[ 47 192 140  92 128 157 165 125 118  84 134 124  96 105 155 131 142  96
 175 121 142 169 145 155 121 147 152 162 101 117 123 149  89 143  55 140
 143 174  89  98 139 128 124  90 129 110 121]  gim
[ 54 196 152 101 104 145 165 122 129  64 149 123 127 116 165 129 132 122
 190 130 143 163 134 152 113  65 152 151 115  90 132 137  91 140  65 143
 126 145  93 107 158 114 122  95 155 107 100]  kunes
[134 207 159  93 117 160 164 128 122  78 126 127 107  98 167 128 140  94
 171 132 146 166 142 151 116 134 139 161 102 104 125 157  93 145  52 145
 133 159  89  97 131 121 116  95 145 111 110]  Tuf
[ 52 196 152 101 105 146 166 121 130  68 146 123 122 115 165 129 132 118
 190 128 143 164 136 150 112 150 154 153 113  93 131 139  91 143  64 145
 129 148  90 108 156 116 121  95 154 108 102]  bage
[ 54 196 152 101 104 145 165 122 129  64 149 123 127 116 165 129 132 122
 190 130 143 163 134 152 113 154 152 151 115  90 132 137  91 140  65 138
 146 175  89  96 138 130 127  91 125 111 124]  rabaz
[ 43 190 137  90 128 154 165 126 116  85 137 125  92 106 152 130 142  94
 177 119 140 170 146 154 121 145 155 161  99 120 126 147  91 143  52 139
 148 175  87  98 141 131 127  88 124 108 125]  ton
then: [143 164]  [136 150 112]
where: [158]  kunes, 40
find: [134 207 159  93 117 160 164 128 122  78 126 127 107  98 167 128 140  94
 171 132 146 166 142 151 116 134 139 161 102 104 125 157  93 145  52 145
 133 159  89  97 131 121 116  95 145 111 110]  Tuf

[125 119  75 156] = bimok
[123 158  64 210] = Fikov
[126 119 155 158] = getim
[120 184  62 156] = teg
common bimok teg:   [156]
len: [125 119  75]  3

[224 110 203 159 189 150 131  70 208 207  74 167 209  87 217 173 133 103
 194 185  40] -> sukub
[175 165  38 101 184  30 117  38 204  51  54 140  48 192  60  73 209  88
  64 107  88] -> Damoz
[190  59  49  65  66  72  32  48 194  90 228  35  44 147 184  50 225 100
 144 192 179] -> Ropon
where: [189]  sukub, 4
len: [175 165  38 101 184  30 117  38 204  51  54 140  48 192  60  73 209  88
  64 107  88]  21
common Ropon sukub:   [194]
len: [224 110 203]  3
then: [224 110 203]  [159 189 150]
common sukub Damoz:   [209]

[173 116  94 131 128 109] = pamu
[ 91 116 123 111 149 169] = zub
[137  82  74 125 101 173] = bosav
[181  91 136 104 117 119] = beg
[144  42 145 117 134 155] = Dufof
[126 180 131 114 150 130] = tato
[154 143  42 139 115 125] = diro
[168 122 123 111 126 169] = sabez
[138 132 115 134 113 127] = rubaf
len: [173 116  94 131 128]  5
then: [143  42]  [139 115 125]
order: [117 134 155 144  42 145]  Dufof
then: [116 123]  [111 149 169]
then: [181  91]  [136 104 117]
common rubaf diro:   [115]

[145 145 101 114 106] : Dolaf
[128 128 113 107 124] : kurem
[115 170 216 215 167] : peze
[114 146 101 106 145] : Lak
where: [167]  peze, 4
len: [128 128 113 107 124]  5
order: [167 215 216 170 115]  peze
find: [145 145 101 114 106]  Dolaf
order: [145 106 114 145 101]  Dolaf

[169 147  99 122 133] -> Nitat
[203 164  74 102 134] -> modis
[177 168  85 109 124] -> vifo
[178 168  92 113 134] -> tem
[191 155  96 120 139] -> ragoz
[118 150 100 124 132] -> Kegom
[200 153 117 168 106] -> Favad
[206 159  76 103 117] -> bopiv
[ 76 103 117 159 205] -> simu
order: [117 103  76 159 206]  bopiv
common simu Favad:   [117]
common tem Favad:   [168]
where: [74]  modis, 2

[ 95 213 105 106  92] -> maf
[103 108 179 198 157] -> Tesis
[157 108 199 179 103] -> nagun
order: [103 108 157 179 198]  Tesis
order: [108 179 199 157 103]  nagun
find: [103 108 179 198 157]  Tesis
find: [157 108 199 179 103]  nagun
where: [105]  maf, 2

[113 127  89 118] : lodap
[113 127  30 118] : Ruted
[ 90 127  89 118] : venef
[ 88 127  89 118] : lekap
[113  89  89 118] : mase
find: [113  89  89 118]  mase
find: [ 88 127  89 118]  lekap
order: [ 89 118  88 127]  lekap
where: [90]  venef, 0
find: [113 127  30 118]  Ruted

